Here is a tiny trained network, its code and every weight. The questions are about switching its units off for an input and a class, where a switched-off unit gives its printed mean instead of its output.

import numpy as np


def w(rows, s, z=0):
    codes = np.array(rows[::2]) - 128.0
    scale = np.full(codes.shape[1], s)
    scale[-1] = z or s
    return codes * scale


def norm(h):
    return h / np.sqrt((h * h).mean(-1, keepdims=True) + 1e-5)


def f(y):
    return y / 2 * (1 + np.tanh(0.7978845608 * (y + 0.044715 * y**3)))


def log_softmax(a):
    a = a - a.max(-1, keepdims=True)
    return a - np.log(np.exp(a).sum(-1, keepdims=True))


def net(x, mask):
    res = np.array(x, float).reshape(1, 4) / 4 @ E
    u = 0
    for l in range(3):
        y = f(norm(res) @ A[l][:, :-1].T + A[l][:, -1])
        res = res + np.where(mask[u : u + 11], y, B[l][:, -1]) @ B[l][:, :-1]
        u += 11
    return log_softmax(norm(res)[-1] @ U[:, :-1].T + U[:, -1])


A, B = {}, {}
E = w([
[104,131,119,114,127,145,118,115,129],'x0',
[63,122,116,219,154,129,156,114,193],'x1',
[171,187,129,174,142,152,1,139,148],'x2',
[108,209,113,91,176,90,156,233,196],'x3',
],0.0089)
A[0] = w([
[134,85,63,217,120,146,120,76,165,129],'0.n0',
[91,178,126,84,75,126,86,59,129,119],'0.n1',
[66,79,116,62,68,85,150,150,215,99],'0.n2',
[149,94,121,164,103,175,255,31,59,140],'0.n3',
[132,152,169,36,158,138,193,166,123,75],'0.n4',
[106,97,69,150,172,120,194,123,144,114],'0.n5',
[113,88,53,40,199,115,243,195,136,39],'0.n6',
[141,227,158,110,85,159,131,197,173,47],'0.n7',
[54,212,145,135,160,93,89,158,96,46],'0.n8',
[177,192,94,103,244,186,127,162,167,2],'0.n9',
[107,10,188,77,77,143,234,77,118,152],'0.n10',
],0.0061,0.0036)
B[0] = w([
[58,19,104,191,67,230,46,98,159,179],'0.n0',
[150,105,225,112,136,103,136,172,111,138],'0.n1',
[140,210,92,128,106,174,166,155,122,157],'0.n2',
[91,196,126,53,167,32,49,127,143,237],'0.n3',
[97,7,58,71,60,173,94,184,171,162],'0.n4',
[8,173,118,200,95,119,138,150,94,162],'0.n5',
[136,42,150,143,57,197,127,175,89,192],'0.n6',
[120,95,95,69,128,2,120,41,94,156],'0.n7',
[124,83,145,114,198,96,165,98,122,138],'0.n8',
[78,133,129,89,165,111,114,56,151,151],'0.n9',
[170,187,116,93,247,49,94,113,218,254],'0.n10',
],0.0061,0.0071)
A[1] = w([
[151,141,153,139,126,78,156,155,151,139],'1.n0',
[166,162,128,91,95,138,71,126,56,102],'1.n1',
[110,58,143,158,78,107,131,72,93,41],'1.n2',
[40,139,105,186,178,84,170,132,187,125],'1.n3',
[59,147,95,145,96,67,160,115,144,72],'1.n4',
[203,149,194,139,67,162,164,102,114,63],'1.n5',
[103,153,111,105,79,171,254,190,150,75],'1.n6',
[148,163,138,177,195,77,141,76,188,5],'1.n7',
[159,100,158,114,68,169,82,93,148,108],'1.n8',
[164,176,95,57,153,74,133,110,132,49],'1.n9',
[149,132,193,146,141,131,76,83,70,81],'1.n10',
],0.0083,0.0025)
B[1] = w([
[101,145,151,89,127,190,76,67,142,144],'1.n0',
[129,182,161,162,157,103,174,129,90,192],'1.n1',
[102,99,110,105,141,89,174,172,165,140],'1.n2',
[66,226,124,188,97,136,151,92,51,255],'1.n3',
[144,115,152,208,98,86,94,97,138,180],'1.n4',
[38,228,170,148,102,149,90,164,110,132],'1.n5',
[214,35,168,196,83,174,145,139,1,191],'1.n6',
[71,128,69,139,124,64,150,145,171,186],'1.n7',
[146,173,110,165,171,175,213,207,78,169],'1.n8',
[160,96,145,87,225,245,160,134,155,223],'1.n9',
[90,127,110,129,91,174,198,205,66,182],'1.n10',
],0.0069,0.007)
A[2] = w([
[174,101,126,248,126,171,134,109,62,149],'2.n0',
[156,135,58,43,132,84,119,109,208,42],'2.n1',
[172,99,164,37,87,120,148,157,97,164],'2.n2',
[79,166,126,157,95,71,94,39,183,95],'2.n3',
[146,58,70,231,70,223,90,132,204,139],'2.n4',
[128,219,121,157,95,172,151,132,57,47],'2.n5',
[144,2,156,91,56,182,151,120,104,179],'2.n6',
[92,196,131,176,135,34,131,91,187,62],'2.n7',
[137,62,162,195,96,187,106,114,199,9],'2.n8',
[176,157,193,51,199,100,48,113,132,96],'2.n9',
[85,152,151,130,117,215,80,110,166,125],'2.n10',
],0.0084,0.0012)
B[2] = w([
[84,137,195,171,106,150,170,77,131,255],'2.n0',
[129,143,166,222,73,212,173,84,83,205],'2.n1',
[85,160,64,137,147,72,81,136,215,210],'2.n2',
[185,157,30,83,95,86,72,225,96,237],'2.n3',
[227,134,153,40,230,149,177,79,186,219],'2.n4',
[120,42,141,104,48,119,115,126,107,220],'2.n5',
[120,235,58,114,132,56,32,122,145,196],'2.n6',
[195,79,109,2,88,86,53,217,102,242],'2.n7',
[123,125,128,80,210,149,191,93,152,160],'2.n8',
[128,55,192,209,183,171,198,62,196,253],'2.n9',
[126,109,135,89,144,85,130,161,183,157],'2.n10',
],0.0077,0.0064)
U = w([
[137,123,173,120,221,164,177,71,193,86],'0',
[100,153,19,80,73,49,80,177,150,255],'1',
[87,139,196,206,5,166,183,135,46,32],'2',
],0.012,0.00057)

Each question gives the input, the list of numbers given to net, and the class t.
The units are the neurons (one row each of A and B). Each row of codes is followed by its name. A weight is (code - 128) times the scale printed after its matrix; where a second scale follows, it is the last column's (A, B and U).
mask holds one flag per neuron, layer by layer. A switched-off neuron (its flag False) gives its mean, the last column of its row in B, instead of its output. The means were averaged over made-up inputs and are rounded, as every weight is.
A unit's drop is (log p(t) with every unit on - log p(t) with that unit switched off) / (log p(t) with every unit on - log p(t) with every unit switched off).
The circuit of an input: a set's keep is (log p(t) with only the set's units on - log p(t) with every unit switched off) / (log p(t) with every unit on - log p(t) with every unit switched off). Starting from the 12 units with the biggest drops (on a tie, the unit counted first), units are removed one at a time, each time the one whose removal leaves the highest keep (on an exact tie, the one counted first), for as long as the keep stays at least 0.8.
circuit, biggest first: the units of the circuit, biggest drop first
k most important neurons: the k neurons with the biggest drops, biggest first
k most important neurons of layer l: the k neurons of layer l with the biggest drops, biggest first
drop of u: that unit's drop, to one decimal
input [-5,-3,0,-8], class 0: 2 most important neurons => (0.n3; 0.n10)
input [0,1,-2,5], class 2: circuit, biggest first => (1.n6; 0.n3)
input [-1,7,-8,0], class 1: 2 most important neurons of layer 0 => (0.n10; 0.n3)
input [-8,-5,7,1], class 0: circuit, biggest first => (2.n9)
input [1,1,-4,1], class 2: 3 most important neurons => (0.n5; 0.n6; 1.n6)
input [7,4,0,-7], class 1: 2 most important neurons => (0.n3; 1.n9)
input [-5,0,6,3], class 0: 2 most important neurons => (0.n5; 1.n9)
input [-2,2,-8,7], class 2: 2 most important neurons => (1.n6; 0.n5)
input [1,5,0,4], class 2: 2 most important neurons => (0.n10; 0.n3)
input [-5,-7,2,1], class 0: 3 most important neurons => (0.n0; 0.n6; 1.n3)
input [8,1,0,-4], class 1: 3 most important neurons => (0.n0; 0.n3; 1.n9)
input [-1,8,-3,0], class 1: 2 most important neurons => (2.n3; 2.n7)
input [-7,6,-4,0], class 1: 2 most important neurons => (0.n10; 0.n3)
input [-4,7,0,2], class 2: circuit, biggest first => (1.n3)
input [-1,-1,6,8], class 0: 2 most important neurons => (1.n9; 2.n9)
input [4,7,0,-8], class 1: 3 most important neurons of layer 1 => (1.n9; 1.n6; 1.n2)
input [5,-5,5,1], class 0: 2 most important neurons of layer 0 => (0.n0; 0.n6)
input [-1,1,-3,-2], class 1: drop of 2.n3 => 0.1
